Below is a small trained network, with its code and all its weights. Each question gives an input and a target symbol and asks what happens when units are switched off, that is, made to give their printed mean instead of their output.

import numpy as np


def w(rows, s, z=0):
    codes = np.array(rows[::2]) - 128.0
    scale = np.full(codes.shape[1], s)
    scale[-1] = z or s
    return codes * scale


def f(y):
    return y / 2 * (1 + np.tanh(0.7978845608 * (y + 0.044715 * y**3)))


def softmax(a):
    e = np.exp(a - a.max(-1, keepdims=True))
    return e / e.sum(-1, keepdims=True)


def log_softmax(a):
    a = a - a.max(-1, keepdims=True)
    return a - np.log(np.exp(a).sum(-1, keepdims=True))


def net(x, mask):
    ids = ['βγζηθστω'.index(c) for c in x.split()]
    T = len(ids)
    res = E[ids] + P[:T]
    u = 0
    for l in range(2):
        r = res
        for j in range(3):
            rows = slice(3 * j, 3 * j + 3)
            q, k, v = (r @ M[l][rows].T for M in (Q, K, V))
            z = softmax(np.where(np.tri(T) > 0, q @ k.T / 3**0.5, -1e9)) @ v
            o = O[l][rows]
            res = res + np.where(mask[u + j], z, o[:, -1]) @ o[:, :-1]
        u += 3
        y = f(res @ A[l][:, :-1].T + A[l][:, -1])
        res = res + np.where(mask[u : u + 8], y, B[l][:, -1]) @ B[l][:, :-1]
        u += 8
    return log_softmax(res[-1] @ U[:, :-1].T + U[:, -1])


Q, K, V, O, A, B = {}, {}, {}, {}, {}, {}
E = w([
[113,71,101,112],'β',
[2,38,170,85],'γ',
[110,130,59,78],'ζ',
[144,63,177,146],'η',
[176,135,174,168],'θ',
[96,198,129,103],'σ',
[99,145,189,173],'τ',
[82,100,116,129],'ω',
],0.021)
P = w([
[154,118,253,137],'0',
[107,103,109,182],'1',
[93,121,90,180],'2',
[92,115,130,155],'3',
[96,119,127,137],'4',
[98,114,147,112],'5',
[98,100,181,88],'6',
[116,129,117,104],'7',
],0.0072)
Q[0] = w([
[33,254,165,76],'0.h0',
[210,251,114,98],'0.h0',
[199,145,109,89],'0.h0',
[70,54,83,125],'0.h1',
[164,133,154,91],'0.h1',
[240,223,164,176],'0.h1',
[64,183,45,154],'0.h2',
[151,97,107,147],'0.h2',
[174,146,152,166],'0.h2',
],0.0093)
K[0] = w([
[113,232,136,115],'0.h0',
[195,206,139,116],'0.h0',
[175,70,76,1],'0.h0',
[50,71,201,105],'0.h1',
[173,118,147,222],'0.h1',
[215,184,145,94],'0.h1',
[167,109,237,202],'0.h2',
[206,77,95,155],'0.h2',
[111,230,78,69],'0.h2',
],0.0094)
V[0] = w([
[210,21,112,116],'0.h0',
[109,125,1,176],'0.h0',
[65,143,254,135],'0.h0',
[134,147,152,106],'0.h1',
[79,151,89,44],'0.h1',
[252,236,56,205],'0.h1',
[135,201,95,48],'0.h2',
[243,42,210,246],'0.h2',
[144,142,194,169],'0.h2',
],0.006)
O[0] = w([
[196,187,92,125,123],'0.h0',
[200,154,179,49,122],'0.h0',
[165,108,34,254,157],'0.h0',
[83,89,173,145,125],'0.h1',
[54,51,142,150,149],'0.h1',
[129,192,193,112,2],'0.h1',
[169,153,89,180,104],'0.h2',
[131,117,162,151,131],'0.h2',
[113,113,39,85,131],'0.h2',
],0.0061,0.0094)
A[0] = w([
[199,32,51,79,200],'0.n0',
[113,117,115,11,133],'0.n1',
[94,70,95,76,114],'0.n2',
[110,184,211,190,253],'0.n3',
[205,80,103,171,102],'0.n4',
[174,74,134,183,105],'0.n5',
[173,186,169,140,43],'0.n6',
[97,142,117,80,166],'0.n7',
],0.011,0.0026)
B[0] = w([
[168,201,153,241,246],'0.n0',
[185,147,158,42,196],'0.n1',
[248,165,73,124,232],'0.n2',
[57,225,15,130,175],'0.n3',
[125,177,192,131,153],'0.n4',
[167,244,133,208,164],'0.n5',
[237,134,41,112,140],'0.n6',
[160,113,138,2,158],'0.n7',
],0.006,0.013)
Q[1] = w([
[159,82,166,199],'1.h0',
[138,94,184,135],'1.h0',
[115,147,253,125],'1.h0',
[157,70,138,116],'1.h1',
[116,96,178,82],'1.h1',
[114,201,123,100],'1.h1',
[200,205,101,100],'1.h2',
[130,170,141,186],'1.h2',
[151,102,127,108],'1.h2',
],0.012)
K[1] = w([
[190,141,236,116],'1.h0',
[101,78,168,97],'1.h0',
[119,150,237,149],'1.h0',
[190,152,164,102],'1.h1',
[135,195,212,99],'1.h1',
[61,1,95,195],'1.h1',
[129,127,51,176],'1.h2',
[122,119,17,178],'1.h2',
[43,110,160,109],'1.h2',
],0.0092)
V[1] = w([
[201,36,178,125],'1.h0',
[64,145,97,112],'1.h0',
[176,86,164,108],'1.h0',
[70,188,91,158],'1.h1',
[87,133,202,133],'1.h1',
[130,180,63,179],'1.h1',
[36,254,178,124],'1.h2',
[66,73,116,106],'1.h2',
[129,102,96,161],'1.h2',
],0.0079)
O[1] = w([
[131,131,134,253,78],'1.h0',
[114,206,142,162,101],'1.h0',
[155,218,94,185,98],'1.h0',
[181,171,92,167,187],'1.h1',
[83,210,86,107,55],'1.h1',
[133,98,81,106,254],'1.h1',
[90,164,177,158,102],'1.h2',
[138,111,158,105,29],'1.h2',
[170,98,37,133,183],'1.h2',
],0.0058,0.0095)
A[1] = w([
[132,10,129,155,122],'1.n0',
[61,90,131,106,254],'1.n1',
[120,122,82,164,108],'1.n2',
[100,123,146,180,142],'1.n3',
[91,112,133,157,201],'1.n4',
[137,177,111,99,187],'1.n5',
[195,136,112,171,149],'1.n6',
[202,78,73,188,66],'1.n7',
],0.013,0.0061)
B[1] = w([
[181,183,99,125,170],'1.n0',
[117,11,102,156,135],'1.n1',
[116,132,134,66,178],'1.n2',
[122,178,97,163,141],'1.n3',
[144,79,39,123,140],'1.n4',
[115,134,178,123,177],'1.n5',
[127,105,175,152,220],'1.n6',
[103,106,144,116,253],'1.n7',
],0.012,0.022)
U = w([
[126,96,172,159,254],'β',
[215,133,116,106,163],'γ',
[245,113,231,24,110],'ζ',
[206,205,204,195,56],'η',
[139,160,254,53,189],'θ',
[13,36,209,67,53],'σ',
[85,153,77,117,50],'τ',
[176,10,157,132,96],'ω',
],0.0067,0.0099)

Each question gives the input, a string of symbols that net reads in full, and the target symbol t.
The units are the heads (3 rows each of Q, K, V and O) and the neurons (one row each of A and B). Each row of codes is followed by its name. A weight is (code - 128) times the scale printed after its matrix; where a second scale follows, it is the last column's (O, A, B and U).
mask holds one flag per unit, layer by layer, with each layer's heads first. A switched-off unit (its flag False) gives its mean, the last column of its rows in O or B, instead of its output. The means were averaged over made-up inputs and are rounded, as every weight is.
A unit's drop is (log p(t) with every unit on - log p(t) with that unit switched off) / (log p(t) with every unit on - log p(t) with every unit switched off).
The circuit of an input: a set's keep is (log p(t) with only the set's units on - log p(t) with every unit switched off) / (log p(t) with every unit on - log p(t) with every unit switched off). Starting from the 12 units with the biggest drops (on a tie, the unit counted first), units are removed one at a time, each time the one whose removal leaves the highest keep (on an exact tie, the one counted first), for as long as the keep stays at least 0.8.
circuit, biggest first: the units of the circuit, biggest drop first
unit that matters most: the unit with the biggest drop
k most important neurons: the k neurons with the biggest drops, biggest first
k most important neurons of layer l: the k neurons of layer l with the biggest drops, biggest first
heads that matter: for each layer, one digit per head in row order, 1 if its drop is at least 0.15 and else 0, layers parted by /
drop of u: that unit's drop, to one decimal
input τ β β ζ τ ζ, target ζ: unit that matters most -> 0.n1
input γ γ ω γ ζ ω, target ω: circuit, biggest first -> [0.h1; 1.h2]
input θ ζ γ γ ζ γ ω, target ω: circuit, biggest first -> [0.h1; 1.h1]
input ζ θ θ σ, target σ: heads that matter -> 000 / 100
input ζ ζ γ, target γ: circuit, biggest first -> [1.n0; 0.h1]
input ζ β ω β σ, target σ: circuit, biggest first -> [0.n0; 0.n2; 1.n0]
input θ γ σ, target ω: 2 most important neurons of layer 0 -> [0.n2; 0.n0]
input γ γ ω ω η τ, target ω: 2 most important neurons of layer 0 -> [0.n0; 0.n2]
input ζ γ ζ, target ω: 4 most important neurons -> [1.n7; 0.n0; 1.n6; 0.n2]
input β β θ, target θ: 3 most important neurons of layer 0 -> [0.n0; 0.n3; 0.n6]
input ζ ζ θ β τ ζ, target θ: 2 most important neurons of layer 1 -> [1.n5; 1.n0]
input ζ τ ζ τ θ γ ζ, target ω: 4 most important neurons -> [1.n7; 0.n0; 0.n2; 1.n6]
input θ ζ η θ, target θ: heads that matter -> 010 / 100
input γ ζ ζ ζ τ τ, target τ: unit that matters most -> 0.n3
input τ θ τ, target τ: 2 most important neurons of layer 0 -> [0.n2; 0.n3]
input θ η ζ, target θ: drop of 0.h0 -> 0.2
input θ ζ ζ θ ζ, target ζ: drop of 0.n3 -> 0.1
input σ ζ ζ σ γ γ, target ω: drop of 0.h0 -> 0.3
input β γ γ η γ, target γ: drop of 0.n4 -> 0.0
input γ β ζ γ, target ω: unit that matters most -> 1.n7
